Below is a small trained network, with its code and all its weights. Each question gives an input and a class and asks what happens when units are switched off, that is, made to give their printed mean instead of their output.

import numpy as np


def w(rows, s, z=0):
    codes = np.array(rows[::2]) - 128.0
    scale = np.full(codes.shape[1], s)
    scale[-1] = z or s
    return codes * scale


def f(y):
    return y / 2 * (1 + np.tanh(0.7978845608 * (y + 0.044715 * y**3)))


def log_softmax(a):
    a = a - a.max(-1, keepdims=True)
    return a - np.log(np.exp(a).sum(-1, keepdims=True))


def net(x, mask):
    res = np.array(x, float).reshape(1, 8) / 4 @ E
    y = f(res @ A[0][:, :-1].T + A[0][:, -1])
    res = res + np.where(mask, y, B[0][:, -1]) @ B[0][:, :-1]
    return log_softmax(res[-1] @ U[:, :-1].T + U[:, -1])


A, B = {}, {}
E = w([
[214,120,130,243],'x0',
[52,153,108,2],'x1',
[162,156,91,94],'x2',
[122,131,123,128],'x3',
[111,112,157,150],'x4',
[117,110,155,148],'x5',
[164,197,243,95],'x6',
[142,143,99,105],'x7',
],0.0089)
A[0] = w([
[214,207,205,177,110],'n1',
[51,146,137,64,136],'n2',
[165,209,198,35,110],'n3',
[199,184,167,230,171],'n4',
[170,2,113,96,254],'n5',
[177,31,83,155,112],'n6',
],0.0089,0.0048)
B[0] = w([
[36,225,157,125,220],'n1',
[56,137,176,74,223],'n2',
[177,100,206,111,227],'n3',
[127,239,36,107,253],'n4',
[96,89,2,194,221],'n5',
[205,66,81,239,204],'n6',
],0.0069,0.0075)
U = w([
[115,43,36,183,219],'0',
[2,240,71,169,139],'1',
[132,209,196,179,238],'2',
[110,97,240,136,10],'3',
[188,140,57,250,3],'4',
],0.008,0.0052)

Each question gives the input, the list of numbers given to net, and the class t.
The units are the neurons (one row each of A and B). Each row of codes is followed by its name. A weight is (code - 128) times the scale printed after its matrix; where a second scale follows, it is the last column's (A, B and U).
mask holds one flag per neuron, in row order. A switched-off neuron (its flag False) gives its mean, the last column of its row in B, instead of its output. The means were averaged over made-up inputs and are rounded, as every weight is.
A unit's drop is (log p(t) with every unit on - log p(t) with that unit switched off) / (log p(t) with every unit on - log p(t) with every unit switched off).
The circuit of an input: a set's keep is (log p(t) with only the set's units on - log p(t) with every unit switched off) / (log p(t) with every unit on - log p(t) with every unit switched off). Starting from all 6 units, units are removed one at a time, each time the one whose removal leaves the highest keep (on an exact tie, the one counted first), for as long as the keep stays at least 0.8.
circuit, biggest first: the units of the circuit, biggest drop first
most important unit: the unit with the biggest drop
top k neurons: the k neurons with the biggest drops, biggest first
drop of u: that unit's drop, to one decimal
input [-3,1,-6,-4,-6,-3,5,8], class 3: circuit, biggest first	(n4; n3)
input [-6,5,-2,5,-1,-2,4,-4], class 3: most important unit	n3
input [8,-8,2,1,0,-7,5,0], class 1: circuit, biggest first	(n1; n4)
input [4,-4,2,7,0,-6,8,-2], class 1: top 3 neurons	(n4; n1; n6)
input [2,-8,-2,8,7,4,4,4], class 1: circuit, biggest first	(n4; n1)
input [7,-1,5,-5,-6,7,2,-5], class 1: top 3 neurons	(n1; n4; n3)
input [4,-1,-2,6,8,7,5,4], class 1: top 3 neurons	(n4; n1; n3)
input [-4,5,8,4,-1,2,3,-3], class 3: top 2 neurons	(n3; n4)
input [-6,3,1,3,-3,-2,8,1], class 3: circuit, biggest first	(n3; n4)
input [1,-3,-7,-4,8,-1,2,6], class 1: top 3 neurons	(n4; n3; n1)
input [6,-1,-3,2,-5,2,1,-2], class 1: top 3 neurons	(n1; n4; n3)
input [3,-1,2,-6,-4,-3,7,-8], class 1: top 3 neurons	(n1; n4; n6)
input [-5,1,3,-5,-1,-3,2,-5], class 3: top 2 neurons	(n4; n3)
input [-6,1,-1,-7,-1,-1,4,-1], class 3: drop of n4	0.2
input [-7,1,-2,-8,-5,3,3,8], class 3: drop of n4	0.2
input [7,0,7,4,4,-8,4,-1], class 1: drop of n5	-0.1
